Rows, each followed by one of two labels for a hidden trait (new trait and labels in each part)
[ 26.2 -12.4  29.5  10.6  16.9  -6.8  -9.1   4.1  -6.0  -3.4  -7.3  -0.7
   7.4  19.4  -1.7  25.2]  C
[  6.9  -2.0  21.4   3.0  57.7   2.5  -2.2  13.3 -27.2  -6.9  -9.4   1.1
  12.8  17.3  -2.2   9.7]  W
[ 15.6  -8.2  16.9   8.4  35.4  -3.9  -6.0   9.0 -13.3  -3.7  -4.4  -0.8
   7.0  15.3  -1.4  15.5]  W
[ 24.2  -3.6 -29.9  10.3 -14.1  -7.2  -4.3  -1.9   4.6   4.0   5.9 -17.5
   4.7   2.9  -5.8 -17.4]  C
[20.1 -9.7 15.2 12.1 19.1 -6.1 -8.1  6.0 -9.7  0.5 -4.2 -6.7 10.1 16.4
 -4.6  7.7]  C
[ 11.8  -0.5  25.3   2.9  69.9   4.4  -0.7  14.9 -32.0  -5.6  -9.5   0.6
  11.6  18.4  -1.8   5.5]  W
[ 13.7  -2.8  13.3   3.9  34.5  -0.8  -3.0   8.7 -12.6  -4.1  -0.3  -3.9
   4.3  16.2  -2.1   0.2]  W
[ -1.5  -4.9  57.6  -0.1  68.4   1.1  -3.5  12.2 -20.6 -11.2 -12.8   9.3
  10.4  23.0   0.9  33.7]  C
[ 11.8  -5.5  22.4   4.2  27.3  -3.0  11.3   8.1 -16.6  -5.8  -4.6  -2.8
   6.7  16.1  -0.7  12.3]  W
[ 16.3   0.9   1.3   5.5  47.5   3.4  -2.1  11.7 -30.6  -2.7  -5.8 -10.0
  14.5  15.6  -5.9  -9.3]  W
[ 23.6   5.7 -25.1   7.4  32.6   2.4  -0.4   6.7 -23.0   6.4   2.5 -22.5
  15.2   2.6 -10.0 -29.3]  C
[ 35.2  -1.3 -41.3  12.8   3.6  -4.6  -2.8  -2.9  -5.2  11.4   3.7 -20.0
   8.7   0.3  -9.1 -29.4]  C
[  9.5  -0.7  19.6   2.7  55.9   2.2  -1.7  15.6 -29.0  -6.3  -6.7   1.3
  12.3  17.2  -2.2   8.3]  W
[ 16.6   2.2  -9.0   3.9  16.8   0.9  -1.0   8.9 -13.7   0.9   5.3 -16.1
   8.2   5.7  -5.1 -21.1]  C
[  4.9  -0.9  29.4   1.5  71.0   4.5  -1.4  16.7 -35.7  -5.3 -12.9   2.1
  15.6  22.4  -3.3  10.7]  W
[ 29.8  -1.4 -32.8  13.0   2.0  -3.9  -3.3   2.0  -9.3  12.6   2.8 -22.0
   7.2  -2.4  -9.7 -26.2]  C
[ 13.0  -3.7  16.5   5.9  43.1   1.6  -3.9  10.4 -25.5  -2.6  -7.4  -3.3
  12.2  15.2  -3.8   1.5]  W
[ 28.0   0.8 -14.7   9.6   8.2  -3.9  -3.1   5.8 -11.0   7.5   3.7 -16.9
  10.5   1.8  -8.9 -23.7]  C
[ 21.8   4.1 -10.5   3.4  47.3   4.7  -0.3  11.7 -32.2   2.8  -1.5 -16.5
  16.4  10.6  -7.8 -20.8]  C
[  5.9  -9.7  22.8   3.7  30.8  -3.4  -5.4   4.2 -23.5  -7.3  -7.6   4.9
   8.7  14.1   0.1  24.2]  W
[ 17.5  -3.4 -15.1  10.1   1.3  -5.5  -3.7   0.8  -5.2   4.2   4.1 -15.0
   5.3   1.6  -8.5  -9.2]  C
